Here is a tiny trained network, its code and every weight. The questions are about switching its units off for an input and a class, where a switched-off unit gives its printed mean instead of its output.

import numpy as np


def w(rows, s, z=0):
    codes = np.array(rows[::2]) - 128.0
    scale = np.full(codes.shape[1], s)
    scale[-1] = z or s
    return codes * scale


def f(y):
    return np.maximum(y, 0)


def log_softmax(a):
    a = a - a.max(-1, keepdims=True)
    return a - np.log(np.exp(a).sum(-1, keepdims=True))


def net(x, mask):
    res = np.array(x, float).reshape(1, 6) / 4 @ E
    y = f(res @ A[0][:, :-1].T + A[0][:, -1])
    res = res + np.where(mask, y, B[0][:, -1]) @ B[0][:, :-1]
    return log_softmax(res[-1] @ U[:, :-1].T + U[:, -1])


A, B = {}, {}
E = w([
[86,92,187,169,188,109,205,137],'x0',
[135,107,153,255,168,211,77,119],'x1',
[172,119,101,108,138,161,135,87],'x2',
[177,199,108,197,136,55,122,98],'x3',
[158,109,150,156,163,154,166,146],'x4',
[173,34,121,187,66,59,106,150],'x5',
],0.0087)
A[0] = w([
[107,167,135,116,183,147,163,108,188],'N0',
[136,100,149,107,107,153,111,192,87],'N1',
[158,102,105,152,88,79,133,163,76],'N2',
[140,152,141,86,133,81,202,204,142],'N3',
[153,167,170,187,53,196,68,119,127],'N4',
[166,86,142,122,117,89,134,121,59],'N5',
[105,86,165,169,155,168,148,81,179],'N6',
[146,79,189,131,120,75,64,155,109],'N7',
[229,138,72,101,133,176,127,125,180],'N8',
[144,149,100,138,51,153,120,136,133],'N9',
[144,110,125,62,117,122,164,118,66],'N10',
[64,130,145,185,74,189,101,93,128],'N11',
[203,187,111,178,141,82,127,77,83],'N12',
[140,87,77,160,68,119,101,93,104],'N13',
[186,142,112,99,108,151,85,195,139],'N14',
[182,97,100,76,136,150,155,45,254],'N15',
[110,57,97,57,137,209,117,193,90],'N16',
[92,87,183,112,144,146,136,181,241],'N17',
[124,137,87,82,96,133,116,85,214],'N18',
[112,52,123,88,154,148,121,147,138],'N19',
[128,160,168,135,216,54,168,192,198],'N20',
[103,9,46,221,75,75,183,115,96],'N21',
[125,118,131,146,123,94,49,96,99],'N22',
[56,205,66,158,170,124,176,178,184],'N23',
[83,35,162,179,148,103,255,108,209],'N24',
[150,174,69,112,85,87,210,144,89],'N25',
[95,62,122,72,119,175,93,168,112],'N26',
[98,55,132,105,118,154,140,139,69],'N27',
[167,128,86,33,116,79,199,163,40],'N28',
[100,242,71,109,198,154,116,143,123],'N29',
[157,134,21,144,126,176,114,89,199],'N30',
[209,210,102,166,189,46,142,152,116],'N31',
[134,155,149,221,161,124,130,118,126],'N32',
[109,138,121,78,95,55,125,175,170],'N33',
],0.0099,0.0035)
B[0] = w([
[139,178,164,149,52,140,217,77,195],'N0',
[81,168,66,159,141,122,128,41,158],'N1',
[170,174,74,109,139,162,190,58,183],'N2',
[212,102,167,133,166,96,62,108,202],'N3',
[160,101,195,68,153,107,139,109,196],'N4',
[132,136,90,75,127,193,189,93,161],'N5',
[141,119,188,114,130,115,81,110,196],'N6',
[145,125,130,189,138,143,217,75,183],'N7',
[156,155,176,168,112,80,128,197,183],'N8',
[102,152,194,81,89,132,171,141,167],'N9',
[197,66,140,152,168,160,85,107,170],'N10',
[181,73,193,130,194,119,134,115,182],'N11',
[48,138,94,190,161,61,169,102,204],'N12',
[114,128,119,108,105,110,163,74,182],'N13',
[119,163,177,132,37,196,109,126,169],'N14',
[148,117,194,254,74,116,91,151,190],'N15',
[123,203,43,203,178,73,115,122,209],'N16',
[132,125,151,226,102,100,122,127,212],'N17',
[125,122,160,183,106,68,122,84,194],'N18',
[90,142,96,202,134,11,91,76,182],'N19',
[139,144,143,163,109,93,84,154,216],'N20',
[158,123,121,108,102,238,182,84,234],'N21',
[142,99,146,185,153,168,103,69,168],'N22',
[145,117,137,143,87,105,216,132,198],'N23',
[114,166,147,89,22,81,106,87,254],'N24',
[99,29,166,169,201,166,121,66,189],'N25',
[121,103,39,206,119,87,173,85,195],'N26',
[71,156,82,158,144,107,138,86,173],'N27',
[146,70,163,124,194,133,151,117,211],'N28',
[174,122,133,158,147,179,200,58,220],'N29',
[123,128,181,197,120,101,127,141,191],'N30',
[43,175,53,182,148,62,72,98,216],'N31',
[135,97,147,75,142,97,91,127,204],'N32',
[185,155,236,124,164,99,104,148,213],'N33',
],0.0055,0.0098)
U = w([
[96,153,38,189,191,78,105,81,97],'0',
[164,40,227,121,242,140,84,86,69],'1',
[143,176,197,122,35,124,137,105,233],'2',
[157,177,131,96,94,213,254,45,62],'3',
[166,139,164,175,118,106,126,143,201],'4',
[122,138,173,128,123,122,98,77,223],'5',
[162,195,107,72,99,146,102,168,104],'6',
[64,124,66,59,162,182,110,145,3],'7',
],0.0092,0.003)

Each question gives the input, the list of numbers given to net, and the class t.
The units are the neurons (one row each of A and B). Each row of codes is followed by its name. A weight is (code - 128) times the scale printed after its matrix; where a second scale follows, it is the last column's (A, B and U).
mask holds one flag per neuron, in row order. A switched-off neuron (its flag False) gives its mean, the last column of its row in B, instead of its output. The means were averaged over made-up inputs and are rounded, as every weight is.
A unit's drop is (log p(t) with every unit on - log p(t) with that unit switched off) / (log p(t) with every unit on - log p(t) with every unit switched off).
The circuit of an input: a set's keep is (log p(t) with only the set's units on - log p(t) with every unit switched off) / (log p(t) with every unit on - log p(t) with every unit switched off). Starting from the 12 units with the biggest drops (on a tie, the unit counted first), units are removed one at a time, each time the one whose removal leaves the highest keep (on an exact tie, the one counted first), for as long as the keep stays at least 0.8.
circuit, biggest first: the units of the circuit, biggest drop first
unit that matters most: the unit with the biggest drop
k most important neurons: the k neurons with the biggest drops, biggest first
drop when u is switched off: that unit's drop, to one decimal
input [8,-4,2,2,5,4], class 2: unit that matters most	N24
input [-7,-8,-3,6,6,8], class 1: circuit, biggest first	N25; N28
input [4,-3,5,-3,-5,6], class 3: circuit, biggest first	N21; N5
input [-6,-7,4,4,3,1], class 1: circuit, biggest first	N25; N28
input [1,3,-1,3,-4,-7], class 3: circuit, biggest first	N29; N0
input [4,-3,-7,-7,-7,-6], class 0: circuit, biggest first	N16; N26
input [8,-6,-6,5,5,-5], class 2: 3 most important neurons	N24; N0; N23
input [7,0,0,6,1,-7], class 2: 4 most important neurons	N20; N0; N21; N24
input [7,0,-8,6,2,8], class 3: 3 most important neurons	N21; N2; N7
input [-5,4,-5,7,7,3], class 0: 2 most important neurons	N31; N12
input [-6,8,-4,3,-7,-3], class 1: circuit, biggest first	N11; N4
input [8,-4,-8,-8,5,-6], class 0: 2 most important neurons	N16; N19
input [-4,-5,-5,-8,-6,2], class 0: 2 most important neurons	N16; N26
input [-3,5,1,1,-2,-8], class 3: circuit, biggest first	N29
input [4,8,-6,6,-4,8], class 1: 4 most important neurons	N32; N11; N4; N22
input [8,-1,-1,1,3,-7], class 2: 2 most important neurons	N20; N24
input [-4,-8,-1,-6,3,8], class 1: 3 most important neurons	N28; N33; N10
input [5,2,-4,3,-5,-8], class 3: 3 most important neurons	N29; N0; N23
input [-4,4,5,3,3,7], class 3: 2 most important neurons	N21; N2
input [6,-2,7,8,3,-5], class 0: circuit, biggest first	N31
input [5,5,-7,4,-2,-7], class 3: 3 most important neurons	N29; N0; N23
input [2,-6,-1,5,-6,-6], class 1: drop when N0 is switched off	-0.1
input [-8,7,-7,-8,-7,5], class 0: drop when N1 is switched off	0.3
input [7,-2,-5,-1,0,4], class 2: drop when N14 is switched off	0.0
